[[ -3.4 -41.4  72.4  26.8]
 [ -1.5  47.3  65.0  52.1]]
:
[[-41.4  72.4]
 [ 47.3  65.0]]

[[ 32.9 -60.2 -28.5   0.9 -28.0]
 [-17.0   1.7  -3.7   6.6  14.9]]
:
[[-60.2 -28.5]
 [  1.7  -3.7]]

[[-44.0 -64.4  68.8]
 [ 26.3  64.8 -54.1]
 [ 26.9  65.2 -55.5]]
:
[[-64.4  68.8]
 [ 64.8 -54.1]]

[[-46.2  75.7  47.6  32.1]
 [ 60.2  40.6 -61.9  40.1]
 [-60.9 -54.6  34.7  72.8]
 [ 73.5  71.5  70.2 -45.5]
 [-29.0  42.8 -10.7 -59.3]]
:
[[ 75.7  47.6]
 [ 40.6 -61.9]]

[[ 24.8  -6.1  66.2 -63.3]
 [ 14.1  -9.6  56.2 -45.3]
 [-14.2   0.5 -35.6  33.6]
 [ 30.1  -4.9  63.8 -63.8]]
:
[[-6.1 66.2]
 [-9.6 56.2]]

[[-57.5  49.2 -66.0]
 [-37.1  52.8 -67.9]]
:
[[ 49.2 -66.0]
 [ 52.8 -67.9]]

[[ 7.3 -6.3 48.3  4.1]
 [ 7.3 -6.3 54.3  2.3]]
:
[[-6.3 48.3]
 [-6.3 54.3]]

[[ 18.6  -2.1 -29.8]
 [ 61.6  28.9 -58.7]
 [-11.7  -7.4  35.6]]
:
[[ -2.1 -29.8]
 [ 28.9 -58.7]]
---
[[-16.0  33.9]
 [-23.2  49.0]
 [-72.9  21.0]
 [ 27.0 -22.9]
 [ 40.4 -52.5]
 [-29.6  22.8]
 [-10.8 -14.6]]
:
[[ 40.4 -52.5]
 [ 27.0 -22.9]
 [-10.8 -14.6]
 [-16.0  33.9]
 [-23.2  49.0]
 [-29.6  22.8]
 [-72.9  21.0]]

[[ 12.3  -7.0  -4.5 -12.9  59.7  -2.0]
 [-15.1   5.3 -40.5 -24.3  23.1 -35.2]
 [-41.5  -8.7   7.7 -39.5 -22.0  -3.9]
 [ 31.7 -13.6 -32.5   1.8 -23.9 -30.9]
 [-29.6 -17.8  16.8 -20.9   5.8  -8.4]]
:
[[ 31.7 -13.6 -32.5   1.8 -23.9 -30.9]
 [ 12.3  -7.0  -4.5 -12.9  59.7  -2.0]
 [-15.1   5.3 -40.5 -24.3  23.1 -35.2]
 [-29.6 -17.8  16.8 -20.9   5.8  -8.4]
 [-41.5  -8.7   7.7 -39.5 -22.0  -3.9]]

[[-27.4   2.7  22.3   1.9   0.4 -10.3 -10.4 -42.2 -18.5  -8.1  -1.5 -19.8
  -16.5]
 [  3.9  -7.6 -36.8 -13.8 -22.7   8.8  14.0  35.8  20.5   2.6  -1.2   3.5
   -0.5]
 [  9.9  -4.7   0.7   1.5 -12.4  12.5  15.4  -8.6  -1.4  20.5  -3.9  16.7
   12.8]
 [  2.8  -1.9 -37.8  -4.5 -27.6  -1.5  30.5   2.3 -13.0  12.9   3.9  34.5
  -23.0]
 [ -2.5  13.4  -4.0  -6.3   8.2 -14.1  -4.3 -50.2 -13.1 -30.4 -17.2  -7.1
  -54.5]
 [  7.3  -2.5  26.2  -2.6  28.9  -9.2 -12.9 -47.1 -19.9 -10.2   4.4  -8.3
  -19.1]]
:
[[  9.9  -4.7   0.7   1.5 -12.4  12.5  15.4  -8.6  -1.4  20.5  -3.9  16.7
   12.8]
 [  7.3  -2.5  26.2  -2.6  28.9  -9.2 -12.9 -47.1 -19.9 -10.2   4.4  -8.3
  -19.1]
 [  3.9  -7.6 -36.8 -13.8 -22.7   8.8  14.0  35.8  20.5   2.6  -1.2   3.5
   -0.5]
 [  2.8  -1.9 -37.8  -4.5 -27.6  -1.5  30.5   2.3 -13.0  12.9   3.9  34.5
  -23.0]
 [ -2.5  13.4  -4.0  -6.3   8.2 -14.1  -4.3 -50.2 -13.1 -30.4 -17.2  -7.1
  -54.5]
 [-27.4   2.7  22.3   1.9   0.4 -10.3 -10.4 -42.2 -18.5  -8.1  -1.5 -19.8
  -16.5]]

[[-31.1 -30.0  -3.2  51.2 -39.4 -13.3   3.4   1.7  21.2  16.3  22.2 -60.7
   28.7 -33.3]
 [ 56.7 -10.4  72.8  13.9 -46.3  28.7  46.3 -24.2  19.5  70.5  22.5  26.8
  -27.5 -32.2]
 [ 29.2 -51.4  18.4  48.7  18.2  27.5  40.7  24.2 -46.0  20.6   2.0  12.0
   52.8 -25.4]
 [ 39.2 -37.0 -31.4  56.3 -58.5 -41.5  15.6 -22.3  48.4 -13.2   6.0   1.4
   13.2 -58.0]]
:
[[ 56.7 -10.4  72.8  13.9 -46.3  28.7  46.3 -24.2  19.5  70.5  22.5  26.8
  -27.5 -32.2]
 [ 39.2 -37.0 -31.4  56.3 -58.5 -41.5  15.6 -22.3  48.4 -13.2   6.0   1.4
   13.2 -58.0]
 [ 29.2 -51.4  18.4  48.7  18.2  27.5  40.7  24.2 -46.0  20.6   2.0  12.0
   52.8 -25.4]
 [-31.1 -30.0  -3.2  51.2 -39.4 -13.3   3.4   1.7  21.2  16.3  22.2 -60.7
   28.7 -33.3]]

[[  3.4 -28.9]
 [-65.6 -19.6]
 [ 22.2  -3.0]
 [-61.0  31.0]
 [ 11.4  22.1]
 [  8.7  18.3]
 [ 27.5   8.7]
 [-13.2 -27.3]]
:
[[ 27.5   8.7]
 [ 22.2  -3.0]
 [ 11.4  22.1]
 [  8.7  18.3]
 [  3.4 -28.9]
 [-13.2 -27.3]
 [-61.0  31.0]
 [-65.6 -19.6]]

[[-12.5 -24.7  38.4  -1.2 -23.2  -4.6  -2.9 -49.2]
 [ 21.8 -29.5   7.3 -55.3 -16.0 -19.1  11.3 -21.2]
 [ 14.6  -4.3 -71.4 -41.0 -34.9  55.3  63.8  -4.2]
 [ 21.1   2.2  18.3   7.0  -6.9  13.2  -6.1 -32.8]
 [-75.7  -3.8  -9.1  54.5  23.4 -42.2 -31.2  66.5]]
:
[[ 21.8 -29.5   7.3 -55.3 -16.0 -19.1  11.3 -21.2]
 [ 21.1   2.2  18.3   7.0  -6.9  13.2  -6.1 -32.8]
 [ 14.6  -4.3 -71.4 -41.0 -34.9  55.3  63.8  -4.2]
 [-12.5 -24.7  38.4  -1.2 -23.2  -4.6  -2.9 -49.2]
 [-75.7  -3.8  -9.1  54.5  23.4 -42.2 -31.2  66.5]]
